Below are the code and all the weights of a small trained network. Each question names an input and a class and asks about switching units off, where a switched-off unit gives its printed mean instead of its output.

import numpy as np


def w(rows, s, z=0):
    codes = np.array(rows[::2]) - 128.0
    scale = np.full(codes.shape[1], s)
    scale[-1] = z or s
    return codes * scale


def norm(h):
    return h / np.sqrt((h * h).mean(-1, keepdims=True) + 1e-5)


def f(y):
    return y / 2 * (1 + np.tanh(0.7978845608 * (y + 0.044715 * y**3)))


def log_softmax(a):
    a = a - a.max(-1, keepdims=True)
    return a - np.log(np.exp(a).sum(-1, keepdims=True))


def net(x, mask):
    res = np.array(x, float).reshape(1, 3) / 4 @ E
    u = 0
    for l in range(2):
        y = f(norm(res) @ A[l][:, :-1].T + A[l][:, -1])
        res = res + np.where(mask[u : u + 13], y, B[l][:, -1]) @ B[l][:, :-1]
        u += 13
    return log_softmax(norm(res)[-1] @ U[:, :-1].T + U[:, -1])


A, B = {}, {}
E = w([
[210,153,254],'x0',
[130,21,141],'x1',
[217,104,139],'x2',
],0.0065)
A[0] = w([
[139,93,21,125],'0.n1',
[93,90,95,23],'0.n2',
[5,142,105,46],'0.n3',
[121,113,114,60],'0.n4',
[126,88,121,100],'0.n5',
[112,41,87,13],'0.n6',
[84,59,137,32],'0.n7',
[56,165,65,99],'0.n8',
[150,159,61,110],'0.n9',
[92,104,162,128],'0.n10',
[88,72,145,3],'0.n11',
[170,203,165,123],'0.n12',
[158,177,77,118],'0.n13',
],0.015,0.0036)
B[0] = w([
[207,79,155,241],'0.n1',
[165,97,160,160],'0.n2',
[56,254,198,247],'0.n3',
[106,109,92,117],'0.n4',
[47,133,142,139],'0.n5',
[88,75,106,191],'0.n6',
[103,75,91,165],'0.n7',
[105,209,101,248],'0.n8',
[245,136,32,170],'0.n9',
[44,169,83,149],'0.n10',
[120,96,94,142],'0.n11',
[158,47,205,253],'0.n12',
[207,87,82,171],'0.n13',
],0.0072,0.0055)
A[1] = w([
[162,105,137,59],'1.n1',
[35,187,110,2],'1.n2',
[173,48,93,55],'1.n3',
[67,33,92,47],'1.n4',
[164,138,91,67],'1.n5',
[171,47,59,49],'1.n6',
[122,109,143,110],'1.n7',
[144,139,248,110],'1.n8',
[116,4,67,101],'1.n9',
[49,163,117,109],'1.n10',
[198,52,125,112],'1.n11',
[132,121,126,19],'1.n12',
[173,60,136,119],'1.n13',
],0.011,0.0037)
B[1] = w([
[103,134,142,134],'1.n1',
[62,202,192,172],'1.n2',
[14,143,172,162],'1.n3',
[130,21,79,171],'1.n4',
[133,154,73,119],'1.n5',
[75,144,143,160],'1.n6',
[87,176,143,133],'1.n7',
[209,122,238,253],'1.n8',
[52,2,77,193],'1.n9',
[24,172,179,170],'1.n10',
[87,158,116,213],'1.n11',
[143,200,109,104],'1.n12',
[60,185,127,195],'1.n13',
],0.0059,0.0056)
U = w([
[211,80,81,102],'0',
[25,223,134,167],'1',
[142,108,125,9],'2',
[205,198,26,123],'3',
[210,104,252,170],'4',
[52,21,72,157],'5',
],0.019,0.012)

Each question gives the input, the list of numbers given to net, and the class t.
The units are the neurons (one row each of A and B). Each row of codes is followed by its name. A weight is (code - 128) times the scale printed after its matrix; where a second scale follows, it is the last column's (A, B and U).
mask holds one flag per neuron, layer by layer. A switched-off neuron (its flag False) gives its mean, the last column of its row in B, instead of its output. The means were averaged over made-up inputs and are rounded, as every weight is.
A unit's drop is (log p(t) with every unit on - log p(t) with that unit switched off) / (log p(t) with every unit on - log p(t) with every unit switched off).
The circuit of an input: a set's keep is (log p(t) with only the set's units on - log p(t) with every unit switched off) / (log p(t) with every unit on - log p(t) with every unit switched off). Starting from the 12 units with the biggest drops (on a tie, the unit counted first), units are removed one at a time, each time the one whose removal leaves the highest keep (on an exact tie, the one counted first), for as long as the keep stays at least 0.8.
units of the circuit, in order: the units of the circuit, biggest drop first
top k neurons: the k neurons with the biggest drops, biggest first
top k neurons in layer l: the k neurons of layer l with the biggest drops, biggest first
drop of u: that unit's drop, to one decimal
input [-7,3,-8], class 1: units of the circuit, in order : 0.n3
input [-8,-5,0], class 3: top 3 neurons : 0.n9, 0.n1, 0.n13
input [-3,-1,5], class 5: top 3 neurons in layer 0 : 0.n3, 0.n8, 0.n6
input [-8,6,-7], class 1: top 2 neurons : 0.n3, 0.n8
input [-1,-5,7], class 0: top 3 neurons : 0.n9, 0.n13, 0.n3
input [-1,-7,8], class 0: units of the circuit, in order : 0.n13, 0.n3
input [2,5,-6], class 1: top 3 neurons : 0.n3, 0.n10, 0.n12
input [3,3,-4], class 5: top 2 neurons : 0.n3, 0.n8
input [2,6,-7], class 1: top 3 neurons : 0.n3, 0.n10, 0.n12
input [1,2,1], class 5: top 2 neurons in layer 0 : 0.n3, 0.n8
input [2,3,-3], class 5: top 2 neurons in layer 0 : 0.n3, 0.n8
input [-7,8,-7], class 1: top 2 neurons : 0.n3, 0.n8
input [-5,-8,-2], class 3: top 2 neurons in layer 0 : 0.n9, 0.n13
input [-7,3,-6], class 1: units of the circuit, in order : 0.n3
input [5,-5,-8], class 4: top 2 neurons : 0.n12, 1.n8
input [-3,-5,-1], class 3: drop of 0.n13 : 0.2
input [-1,-6,-1], class 3: drop of 0.n9 : 0.2
input [5,6,-4], class 5: drop of 0.n7 : 0.1
input [-8,-3,4], class 3: drop of 0.n10 : 0.0
